The rows lie along a hidden order. The number after each row says roughly how far along it the row is, from 0 to 15. A new part has a new order.
[ 19.3   7.1 -30.5  -6.7  32.1  -6.0  -4.3  29.2 -16.3 -29.1   8.3 -19.5
  -2.5  23.6 -29.7 -38.0  -3.3 -23.2  37.2   7.9 -13.8]
7
[ -9.7  -5.7   4.9  -6.6  59.0  15.0   4.2 -20.3  12.8  -9.2 -13.4  21.4
  -1.6  14.2 -10.2  17.3  -8.3  28.8   7.8  10.4  15.5]
15
[-25.5  -3.5 -10.7  46.0  34.9 -34.5   4.5 -25.5   6.0  17.2 -76.0  -0.8
  13.9  -4.4 -35.6   0.6  11.5   4.8  38.5  17.7  -3.1]
14
[ -2.4  -5.9  19.9  46.7 -64.3  -2.7  -5.9  -6.9  26.7  17.5 -33.5   1.7
  21.8 -41.5  25.6  22.5 -21.1  -8.9 -30.6   8.1 -26.7]
2
[-32.0   3.4  12.6 -42.0 -73.0  44.1  15.4   6.9 -11.2  27.7  -1.4 -12.6
   8.1   1.5   2.4  21.9  -7.5  46.7 -15.4 -24.3   1.3]
8
[  0.4   9.8 -10.2   1.1 -30.4  -9.5   2.4  29.2 -26.5 -31.7  15.9 -28.4
 -10.9 -11.4   5.3 -30.6  14.6 -42.1   0.7  -4.1  -9.3]
1
[-39.1  -8.0   9.0  51.8  -5.2 -20.9  12.6 -16.4  -2.5 -22.0 -48.8 -12.2
   3.7 -39.1  10.3   4.0   9.2 -34.2  -4.0  18.3   1.4]
7
[ 35.8  -8.7  21.3  21.1 -17.7   3.0 -13.6   1.5  19.2 -11.7  35.6  10.8
  -0.9 -20.7  46.5  17.6 -27.5 -17.9 -42.3   6.8  -8.7]
0
[ -0.9 -26.4  17.0  27.7  12.9 -37.1   8.1 -28.7 -14.7  11.8  31.4   0.0
  -9.8 -13.0  43.2  10.8  16.5 -22.3 -17.0  -0.7  40.6]
2
[  3.3  20.8 -16.4 -36.4  65.0  12.2  -2.9  17.7  -8.2 -51.5  11.2   3.6
 -21.6  17.5 -32.4 -22.5  13.7  12.0  23.7   6.6   2.8]
14
[  2.2  36.7  -5.6 -48.8 -17.4   5.6  -6.7  34.2 -20.9 -20.9  -6.5 -32.8
 -13.3   0.3 -38.8  -3.7  19.6  49.2  20.4 -13.0 -31.2]
15
[-41.9  19.0 -16.5   2.8  -8.0 -22.9   6.7 -17.4   2.0  28.3 -59.3   3.3
   0.5  -8.6 -45.9 -14.8  48.1  -6.2  30.8  -8.3   6.0]
13
[ 15.4   2.4  -7.9  -5.2  25.8  20.3  -5.2  15.2  10.8 -29.4   5.6   7.5
   1.3   8.2  -4.6  -9.2 -20.2   2.6   1.8  12.4 -13.2]
8
[-20.2  15.2   4.9 -15.9 -23.3  25.9   2.3  -0.1  11.1   4.4 -44.3  -0.5
   9.1  -8.1 -24.4  19.8  -7.6  51.8   5.9  -3.2 -20.0]
15
[ 24.7   2.0  -0.3 -46.3 -14.2  18.6  -5.0  10.8  -5.6  32.9  43.0   3.0
   0.7  32.3   1.5   6.7  -9.0  39.4  -5.1 -21.0   2.5]
7
[ 12.9   2.1  -9.0 -43.1  20.9  37.0  -3.3   3.7  12.6  31.3  -2.5  14.9
  14.8  41.7 -30.7  15.8 -29.7  67.9  20.1  -6.8  -8.9]
15
[  3.5  31.2  20.0 -37.3   2.9   0.5 -13.4  -4.1  15.1 -12.4  13.3  12.8
 -23.2 -18.6  -4.2  22.4  32.0  38.2 -23.9 -10.9  -1.0]
13
[ 16.3  18.8   1.0 -43.2  -3.5  25.5  -6.5  30.4  -8.0 -25.6  13.7 -18.8
  -6.0   9.7 -14.7   7.1 -14.8  46.4   2.9  -5.5 -25.1]
12
